Here is a tiny trained network, its code and every weight. The questions are about switching its units off for an input and a class, where a switched-off unit gives its printed mean instead of its output.

import numpy as np


def w(rows, s, z=0):
    codes = np.array(rows[::2]) - 128.0
    scale = np.full(codes.shape[1], s)
    scale[-1] = z or s
    return codes * scale


def norm(h):
    return h / np.sqrt((h * h).mean(-1, keepdims=True) + 1e-5)


def f(y):
    return np.maximum(y, 0)


def log_softmax(a):
    a = a - a.max(-1, keepdims=True)
    return a - np.log(np.exp(a).sum(-1, keepdims=True))


def net(x, mask):
    res = np.array(x, float).reshape(1, 3) / 4 @ E
    u = 0
    for l in range(2):
        y = f(norm(res) @ A[l][:, :-1].T + A[l][:, -1])
        res = res + np.where(mask[u : u + 10], y, B[l][:, -1]) @ B[l][:, :-1]
        u += 10
    return log_softmax(norm(res)[-1] @ U[:, :-1].T + U[:, -1])


A, B = {}, {}
E = w([
[117,98,254,136,79,141,34],'x0',
[182,118,142,47,164,117,148],'x1',
[132,137,148,158,169,78,19],'x2',
],0.0077)
A[0] = w([
[164,161,58,167,49,148,200,1],'0.n1',
[100,161,73,156,175,140,131,69],'0.n2',
[139,87,72,157,227,21,87,17],'0.n3',
[183,155,69,143,220,172,202,9],'0.n4',
[162,78,126,167,157,84,19,66],'0.n5',
[163,113,155,91,206,58,174,78],'0.n6',
[107,157,126,151,82,180,88,78],'0.n7',
[166,41,184,78,147,173,150,107],'0.n8',
[54,158,196,73,75,254,129,137],'0.n9',
[169,52,221,89,140,126,126,10],'0.n10',
],0.008,0.003)
B[0] = w([
[81,152,38,110,113,171,146,209],'0.n1',
[49,85,136,254,65,104,196,181],'0.n2',
[104,71,146,123,171,47,164,206],'0.n3',
[153,150,140,97,132,181,61,227],'0.n4',
[126,184,116,135,165,168,115,231],'0.n5',
[113,156,143,82,144,104,94,190],'0.n6',
[144,69,84,133,81,131,182,174],'0.n7',
[165,157,178,141,200,81,164,215],'0.n8',
[169,50,151,107,79,131,189,254],'0.n9',
[189,186,151,131,132,143,124,213],'0.n10',
],0.0084,0.0058)
A[1] = w([
[89,75,103,42,144,63,163,157],'1.n1',
[192,153,100,94,161,153,171,203],'1.n2',
[112,111,70,68,166,119,162,209],'1.n3',
[92,149,135,246,93,81,106,108],'1.n4',
[133,115,141,177,109,162,20,59],'1.n5',
[84,133,206,99,106,83,113,3],'1.n6',
[161,180,170,202,212,218,2,160],'1.n7',
[24,147,121,202,216,72,117,78],'1.n8',
[182,74,80,154,13,176,61,164],'1.n9',
[90,72,135,44,119,21,97,112],'1.n10',
],0.0085,0.0037)
B[1] = w([
[93,150,132,173,191,190,59,196],'1.n1',
[141,111,164,117,71,127,67,244],'1.n2',
[126,195,122,156,155,108,64,231],'1.n3',
[165,114,113,167,123,81,136,200],'1.n4',
[71,175,63,169,199,202,176,177],'1.n5',
[139,164,132,97,106,109,100,143],'1.n6',
[90,159,1,84,79,197,134,255],'1.n7',
[215,76,193,137,83,59,164,227],'1.n8',
[31,64,127,118,85,133,174,211],'1.n9',
[42,132,150,143,244,115,176,162],'1.n10',
],0.0089,0.006)
U = w([
[71,143,107,166,103,168,173,240],'0',
[152,193,138,42,138,176,87,177],'1',
[152,81,146,192,108,6,146,4],'2',
[98,171,187,134,218,84,116,89],'3',
[83,72,210,104,64,149,184,135],'4',
[197,135,246,57,105,136,167,45],'5',
],0.012,0.0033)

Each question gives the input, the list of numbers given to net, and the class t.
The units are the neurons (one row each of A and B). Each row of codes is followed by its name. A weight is (code - 128) times the scale printed after its matrix; where a second scale follows, it is the last column's (A, B and U).
mask holds one flag per neuron, layer by layer. A switched-off neuron (its flag False) gives its mean, the last column of its row in B, instead of its output. The means were averaged over made-up inputs and are rounded, as every weight is.
A unit's drop is (log p(t) with every unit on - log p(t) with that unit switched off) / (log p(t) with every unit on - log p(t) with every unit switched off).
The circuit of an input: a set's keep is (log p(t) with only the set's units on - log p(t) with every unit switched off) / (log p(t) with every unit on - log p(t) with every unit switched off). Starting from the 12 units with the biggest drops (on a tie, the unit counted first), units are removed one at a time, each time the one whose removal leaves the highest keep (on an exact tie, the one counted first), for as long as the keep stays at least 0.8.
circuit, biggest first: the units of the circuit, biggest drop first
most important unit: the unit with the biggest drop
top k neurons: the k neurons with the biggest drops, biggest first
k most important neurons of layer l: the k neurons of layer l with the biggest drops, biggest first
input [3,-5,7], class 0: most important unit -> 1.n7
input [-5,1,-6], class 1: circuit, biggest first -> 0.n4, 1.n3
input [5,7,2], class 1: circuit, biggest first -> 1.n7, 0.n5
input [-6,1,1], class 3: top 4 neurons -> 1.n7, 0.n3, 0.n2, 1.n1
input [-8,-8,3], class 2: circuit, biggest first -> 1.n8, 1.n7
input [7,-1,7], class 0: circuit, biggest first -> 1.n5, 1.n7
input [0,-1,3], class 2: top 4 neurons -> 0.n3, 1.n8, 0.n4, 0.n5
input [0,-6,3], class 2: 2 most important neurons of layer 1 -> 1.n8, 1.n4
input [0,-6,2], class 2: 2 most important neurons of layer 1 -> 1.n4, 1.n8
input [-6,1,2], class 3: 2 most important neurons of layer 0 -> 0.n3, 0.n4
input [1,-3,-2], class 4: top 2 neurons -> 0.n9, 1.n7
input [-3,0,2], class 2: circuit, biggest first -> 1.n8, 0.n9
input [-3,3,1], class 3: 4 most important neurons of layer 0 -> 0.n3, 0.n5, 0.n10, 0.n2
input [0,4,-8], class 1: most important unit -> 1.n8
input [-7,7,5], class 3: top 2 neurons -> 0.n3, 1.n10
input [-8,2,-2], class 1: circuit, biggest first -> 0.n4, 1.n2
input [-2,8,2], class 3: top 3 neurons -> 1.n10, 0.n3, 0.n5
input [1,-2,6], class 0: top 4 neurons -> 1.n7, 0.n5, 0.n2, 1.n5
input [-2,4,-1], class 1: top 3 neurons -> 0.n4, 0.n3, 0.n9
input [-6,4,-3], class 1: most important unit -> 0.n4
input [-8,-2,5], class 2: top 2 neurons -> 0.n2, 1.n8
input [0,-1,7], class 2: top 4 neurons -> 0.n3, 1.n8, 0.n4, 0.n10
input [-8,0,7], class 2: 2 most important neurons of layer 0 -> 0.n2, 0.n9
input [-3,5,4], class 3: top 2 neurons -> 0.n3, 1.n10
